Below are the code and all the weights of a small trained network. Each question names an input and a target symbol and asks about switching units off, where a switched-off unit gives its printed mean instead of its output.

import numpy as np


def w(rows, s, z=0):
    codes = np.array(rows[::2]) - 128.0
    scale = np.full(codes.shape[1], s)
    scale[-1] = z or s
    return codes * scale


def softmax(a):
    e = np.exp(a - a.max(-1, keepdims=True))
    return e / e.sum(-1, keepdims=True)


def log_softmax(a):
    a = a - a.max(-1, keepdims=True)
    return a - np.log(np.exp(a).sum(-1, keepdims=True))


def net(x, mask):
    ids = ['αδζλμω'.index(c) for c in x.split()]
    T = len(ids)
    res = E[ids] + P[:T]
    u = 0
    for l in range(3):
        r = res
        for j in range(3):
            rows = slice(2 * j, 2 * j + 2)
            q, k, v = (r @ M[l][rows].T for M in (Q, K, V))
            z = softmax(np.where(np.tri(T) > 0, q @ k.T / 2**0.5, -1e9)) @ v
            o = O[l][rows]
            res = res + np.where(mask[u + j], z, o[:, -1]) @ o[:, :-1]
        u += 3
    return log_softmax(res[-1] @ U[:, :-1].T + U[:, -1])


Q, K, V, O = {}, {}, {}, {}
E = w([
[204,205,153,137,86,88,81,121,91],'α',
[224,190,146,85,145,167,90,82,171],'δ',
[48,91,88,63,199,86,64,99,128],'ζ',
[173,129,185,85,56,156,151,250,170],'λ',
[98,133,184,198,184,109,135,135,152],'μ',
[189,53,215,219,129,115,116,118,52],'ω',
],0.016)
P = w([
[161,119,17,137,134,171,150,124,152],'0',
[141,135,30,158,124,143,94,112,174],'1',
[138,129,51,160,132,143,90,131,167],'2',
[138,118,74,137,143,150,113,147,153],'3',
[149,126,108,123,145,142,112,147,142],'4',
[143,123,131,120,151,127,115,146,146],'5',
[131,118,150,120,157,123,111,160,134],'6',
[137,140,181,124,155,119,101,147,124],'7',
[120,131,194,111,165,98,108,147,130],'8',
[113,124,213,104,174,86,119,160,125],'9',
[139,136,222,79,177,104,136,146,127],'10',
[137,133,247,89,170,102,121,150,123],'11',
[111,122,252,65,183,87,124,167,120],'12',
],0.011)
Q[0] = w([
[163,148,148,63,227,79,11,183,108],'L0H0',
[159,147,214,103,122,132,180,103,102],'L0H0',
[145,200,134,158,113,129,133,86,76],'L0H1',
[150,174,167,143,210,67,80,146,142],'L0H1',
[13,111,61,122,213,90,123,87,118],'L0H2',
[152,166,99,117,2,139,166,131,110],'L0H2',
],0.0072)
K[0] = w([
[71,105,254,66,196,107,92,198,97],'L0H0',
[157,178,160,78,135,133,26,73,145],'L0H0',
[54,87,88,151,147,92,172,173,94],'L0H1',
[149,108,221,108,105,99,172,122,74],'L0H1',
[98,95,15,106,158,113,77,84,145],'L0H2',
[144,196,126,120,56,249,202,105,210],'L0H2',
],0.0071)
V[0] = w([
[134,178,196,33,76,102,73,82,56],'L0H0',
[82,115,64,62,215,2,126,201,36],'L0H0',
[224,233,102,130,119,102,94,167,103],'L0H1',
[106,8,176,190,70,173,176,117,135],'L0H1',
[145,201,180,165,128,180,100,144,189],'L0H2',
[113,120,155,139,90,125,137,207,165],'L0H2',
],0.0058)
O[0] = w([
[80,142,224,2,105,161,159,34,93,163],'L0H0',
[176,208,208,195,18,204,87,63,181,153],'L0H0',
[207,138,161,156,117,55,73,124,102,253],'L0H1',
[97,74,81,98,116,119,255,120,161,24],'L0H1',
[105,72,93,117,192,58,198,215,156,181],'L0H2',
[20,142,113,96,66,120,71,107,216,130],'L0H2',
],0.0062,0.0056)
Q[1] = w([
[99,95,102,128,87,206,254,108,105],'L1H0',
[42,109,98,172,65,112,119,119,94],'L1H0',
[102,88,116,40,220,82,123,133,104],'L1H1',
[157,59,83,172,147,150,107,178,145],'L1H1',
[214,131,145,135,147,135,68,111,181],'L1H2',
[71,120,64,153,113,102,148,72,170],'L1H2',
],0.0071)
K[1] = w([
[145,14,8,151,58,133,24,120,148],'L1H0',
[155,106,42,85,125,203,136,184,146],'L1H0',
[18,175,132,97,152,125,100,128,56],'L1H1',
[206,116,56,90,154,195,129,152,80],'L1H1',
[178,233,110,72,146,105,137,140,149],'L1H2',
[68,86,120,243,93,131,50,129,3],'L1H2',
],0.0064)
V[1] = w([
[96,129,143,66,112,183,107,153,175],'L1H0',
[173,127,62,118,84,181,129,145,143],'L1H0',
[94,125,83,135,135,147,79,159,88],'L1H1',
[131,137,205,203,55,72,154,209,75],'L1H1',
[179,113,154,104,224,162,107,176,199],'L1H2',
[114,182,147,119,158,119,135,116,253],'L1H2',
],0.0065)
O[1] = w([
[126,114,146,108,73,181,188,105,124,115],'L1H0',
[128,119,104,150,104,152,178,74,128,115],'L1H0',
[86,169,98,125,95,158,167,177,93,130],'L1H1',
[117,3,106,157,131,202,99,142,151,101],'L1H1',
[88,110,130,153,134,44,159,74,158,254],'L1H2',
[117,135,153,121,142,94,131,118,151,178],'L1H2',
],0.011,0.012)
Q[2] = w([
[147,101,116,80,73,175,170,90,65],'L2H0',
[167,158,177,103,82,49,108,59,143],'L2H0',
[98,73,194,131,136,63,173,83,85],'L2H1',
[141,95,98,56,88,238,183,137,38],'L2H1',
[147,202,254,112,200,22,66,83,193],'L2H2',
[36,116,110,167,71,81,116,104,141],'L2H2',
],0.0076)
K[2] = w([
[156,139,81,114,95,121,99,146,178],'L2H0',
[145,128,195,119,143,115,153,169,156],'L2H0',
[160,95,194,68,114,84,177,117,136],'L2H1',
[138,153,9,121,110,109,91,137,168],'L2H1',
[69,104,254,57,104,120,100,163,131],'L2H2',
[111,149,112,133,117,117,162,170,200],'L2H2',
],0.011)
V[2] = w([
[143,99,110,25,48,84,43,144,63],'L2H0',
[79,102,192,99,159,114,175,96,50],'L2H0',
[96,194,141,2,155,106,83,121,252],'L2H1',
[182,123,133,175,88,97,131,6,102],'L2H1',
[60,106,114,121,51,135,222,152,154],'L2H2',
[58,99,75,61,126,50,159,202,142],'L2H2',
],0.006)
O[2] = w([
[118,98,12,221,233,253,210,151,71,92],'L2H0',
[60,182,60,58,104,87,151,121,105,139],'L2H0',
[137,224,121,169,164,140,88,219,131,254],'L2H1',
[132,159,155,129,62,172,182,126,76,230],'L2H1',
[168,201,117,192,169,230,92,84,204,35],'L2H2',
[111,160,120,171,167,107,157,135,219,177],'L2H2',
],0.0068,0.0084)
U = w([
[167,56,108,124,146,107,107,162,101,4],'α',
[72,203,58,104,123,52,191,163,72,175],'δ',
[170,171,151,154,7,136,115,122,94,147],'ζ',
[96,131,95,194,134,130,146,129,188,159],'λ',
[136,136,147,137,96,15,129,109,164,55],'μ',
[53,68,68,98,35,101,253,80,168,249],'ω',
],0.0043,0.0023)

Each question gives the input, a string of symbols that net reads in full, and the target symbol t.
The units are the heads (2 rows each of Q, K, V and O). Each row of codes is followed by its name. A weight is (code - 128) times the scale printed after its matrix; where a second scale follows, it is the last column's (O and U).
mask holds one flag per head, layer by layer. A switched-off head (its flag False) gives its mean, the last column of its rows in O, instead of its output. The means were averaged over made-up inputs and are rounded, as every weight is.
A unit's drop is (log p(t) with every unit on - log p(t) with that unit switched off) / (log p(t) with every unit on - log p(t) with every unit switched off).
The circuit of an input: a set's keep is (log p(t) with only the set's units on - log p(t) with every unit switched off) / (log p(t) with every unit on - log p(t) with every unit switched off). Starting from all 9 units, units are removed one at a time, each time the one whose removal leaves the highest keep (on an exact tie, the one counted first), for as long as the keep stays at least 0.8.
circuit, biggest first: the units of the circuit, biggest drop first
unit that matters most: the unit with the biggest drop
heads that matter: for each layer, one digit per head in row order, 1 if its drop is at least 0.15 and else 0, layers parted by /
drop of u: that unit's drop, to one decimal
input λ ζ λ δ λ δ δ δ δ δ δ ζ ζ, target ζ: circuit, biggest first -> [L0H0 L0H2]
input μ δ ω δ δ δ δ λ ζ λ α, target λ: heads that matter -> 001 / 010 / 101
input α ζ ζ, target α: heads that matter -> 110 / 001 / 101
input δ μ ω δ δ μ δ ζ ζ δ, target ζ: heads that matter -> 100 / 000 / 010
input μ μ δ ζ ω ζ λ, target ω: circuit, biggest first -> [L2H1]
input δ ζ δ λ λ ω δ, target ω: heads that matter -> 010 / 000 / 010
input δ δ δ μ δ λ λ δ δ λ δ ζ, target λ: circuit, biggest first -> [L2H2 L0H2 L2H0 L0H0]
input μ ω ζ ω δ α δ ζ ω, target ω: circuit, biggest first -> [L2H1 L0H1]
input ζ ζ ζ δ, target ζ: circuit, biggest first -> [L0H0 L1H0 L2H1 L2H0]
input ζ ζ α, target ζ: circuit, biggest first -> [L0H0 L1H2]
input ζ δ δ δ δ λ δ μ δ δ δ δ, target δ: circuit, biggest first -> [L0H0 L2H0 L2H1]
input ω λ ζ, target ω: heads that matter -> 100 / 000 / 010
input δ δ δ δ, target δ: heads that matter -> 100 / 010 / 000
input ζ α δ μ λ δ δ δ δ δ δ ω, target δ: heads that matter -> 100 / 100 / 100
input λ ζ μ, target λ: unit that matters most -> L2H2
input δ ω δ δ ω, target ω: heads that matter -> 010 / 000 / 010
input ζ λ δ ζ, target λ: circuit, biggest first -> [L2H2 L0H2 L2H0]
input δ λ α δ δ δ ω ω μ λ, target ω: heads that matter -> 001 / 010 / 110
input λ δ λ ζ δ μ ω λ δ δ λ, target λ: drop of L0H0 -> 0.5
input δ ζ ζ ω μ, target ω: drop of L2H1 -> 1.0
input α α μ δ, target α: unit that matters most -> L1H2
input μ λ μ ω ω λ δ, target ω: drop of L2H1 -> 0.9
